Below are the code and all the weights of a small trained network. Each question names an input and a class and asks about switching units off, where a switched-off unit gives its printed mean instead of its output.

import numpy as np


def w(rows, s, z=0):
    codes = np.array(rows[::2]) - 128.0
    scale = np.full(codes.shape[1], s)
    scale[-1] = z or s
    return codes * scale


def norm(h):
    return h / np.sqrt((h * h).mean(-1, keepdims=True) + 1e-5)


def f(y):
    return y / 2 * (1 + np.tanh(0.7978845608 * (y + 0.044715 * y**3)))


def log_softmax(a):
    a = a - a.max(-1, keepdims=True)
    return a - np.log(np.exp(a).sum(-1, keepdims=True))


def net(x, mask):
    res = np.array(x, float).reshape(1, 3) / 4 @ E
    u = 0
    for l in range(4):
        y = f(norm(res) @ A[l][:, :-1].T + A[l][:, -1])
        res = res + np.where(mask[u : u + 4], y, B[l][:, -1]) @ B[l][:, :-1]
        u += 4
    return log_softmax(norm(res)[-1] @ U[:, :-1].T + U[:, -1])


A, B = {}, {}
E = w([
[62,125,127,205,6,117],'x0',
[137,49,22,130,114,20],'x1',
[201,254,97,183,105,202],'x2',
],0.0072)
A[0] = w([
[1,88,237,132,145,108,156],'0.n1',
[136,107,148,44,175,203,134],'0.n2',
[78,156,143,191,80,123,23],'0.n3',
[183,208,145,225,182,65,2],'0.n4',
],0.009,0.0026)
B[0] = w([
[133,187,161,55,153,27,254],'0.n1',
[171,165,208,133,254,103,207],'0.n2',
[42,133,153,169,100,115,176],'0.n3',
[223,173,108,148,190,38,155],'0.n4',
],0.0099,0.0059)
A[1] = w([
[156,165,61,125,125,120,25],'1.n1',
[132,67,114,77,68,111,164],'1.n2',
[30,142,50,253,68,187,4],'1.n3',
[144,206,157,178,134,192,52],'1.n4',
],0.0069,0.0044)
B[1] = w([
[195,210,171,153,64,62,95],'1.n1',
[191,10,177,49,213,139,205],'1.n2',
[174,87,106,217,105,255,254],'1.n3',
[185,51,58,149,123,92,213],'1.n4',
],0.0085,0.002)
A[2] = w([
[2,151,221,190,113,141,109],'2.n1',
[59,106,184,163,169,135,1],'2.n2',
[105,98,75,170,49,228,33],'2.n3',
[153,141,75,115,135,100,53],'2.n4',
],0.0095,0.0038)
B[2] = w([
[159,119,194,83,2,104,253],'2.n1',
[171,87,129,107,67,83,126],'2.n2',
[171,40,208,200,71,173,251],'2.n3',
[191,227,163,149,98,132,134],'2.n4',
],0.013,0.0031)
A[3] = w([
[253,126,79,235,72,140,2],'3.n1',
[126,171,90,138,12,76,158],'3.n2',
[181,174,250,89,112,137,94],'3.n3',
[95,57,102,114,255,107,184],'3.n4',
],0.0083,0.0038)
B[3] = w([
[101,233,32,93,104,105,211],'3.n1',
[71,230,216,121,29,178,183],'3.n2',
[119,45,102,194,200,132,217],'3.n3',
[51,45,1,156,13,211,253],'3.n4',
],0.0086,0.0062)
U = w([
[174,203,92,163,102,109,234],'0',
[97,84,188,97,189,76,157],'1',
[160,95,157,217,42,189,225],'2',
[72,10,48,86,89,100,119],'3',
[189,102,114,197,224,223,69],'4',
[89,102,224,117,22,97,3],'5',
],0.014,0.0028)

Each question gives the input, the list of numbers given to net, and the class t.
The units are the neurons (one row each of A and B). Each row of codes is followed by its name. A weight is (code - 128) times the scale printed after its matrix; where a second scale follows, it is the last column's (A, B and U).
mask holds one flag per neuron, layer by layer. A switched-off neuron (its flag False) gives its mean, the last column of its row in B, instead of its output. The means were averaged over made-up inputs and are rounded, as every weight is.
A unit's drop is (log p(t) with every unit on - log p(t) with that unit switched off) / (log p(t) with every unit on - log p(t) with every unit switched off).
The circuit of an input: a set's keep is (log p(t) with only the set's units on - log p(t) with every unit switched off) / (log p(t) with every unit on - log p(t) with every unit switched off). Starting from the 12 units with the biggest drops (on a tie, the unit counted first), units are removed one at a time, each time the one whose removal leaves the highest keep (on an exact tie, the one counted first), for as long as the keep stays at least 0.8.
circuit, biggest first: the units of the circuit, biggest drop first
most important unit: the unit with the biggest drop
top k neurons: the k neurons with the biggest drops, biggest first
k most important neurons of layer l: the k neurons of layer l with the biggest drops, biggest first
drop of u: that unit's drop, to one decimal
input [-1,-2,2], class 4: most important unit : 0.n2
input [8,8,-1], class 2: circuit, biggest first : 0.n1; 1.n3; 2.n3; 0.n2
input [-6,4,1], class 4: top 4 neurons : 2.n4; 0.n3; 1.n2; 3.n1
input [5,6,2], class 2: circuit, biggest first : 0.n1; 1.n3
input [6,8,3], class 2: top 3 neurons : 0.n1; 2.n3; 1.n3
input [1,-6,4], class 0: 3 most important neurons of layer 1 : 1.n4; 1.n2; 1.n3
input [-1,1,1], class 0: 2 most important neurons of layer 0 : 0.n2; 0.n1
input [0,7,2], class 0: top 2 neurons : 2.n4; 1.n1
input [-4,4,1], class 4: top 3 neurons : 2.n4; 1.n4; 3.n2
input [-7,7,2], class 4: 3 most important neurons of layer 2 : 2.n4; 2.n1; 2.n2
input [2,8,5], class 0: 2 most important neurons of layer 3 : 3.n1; 3.n4
input [3,6,1], class 2: 3 most important neurons of layer 0 : 0.n1; 0.n2; 0.n4
input [2,-5,-6], class 1: drop of 0.n1 : 1.0
input [-7,8,4], class 0: circuit, biggest first : 2.n4
input [3,-1,-6], class 1: drop of 1.n4 : 0.1
input [3,-2,-7], class 1: drop of 0.n1 : 0.6
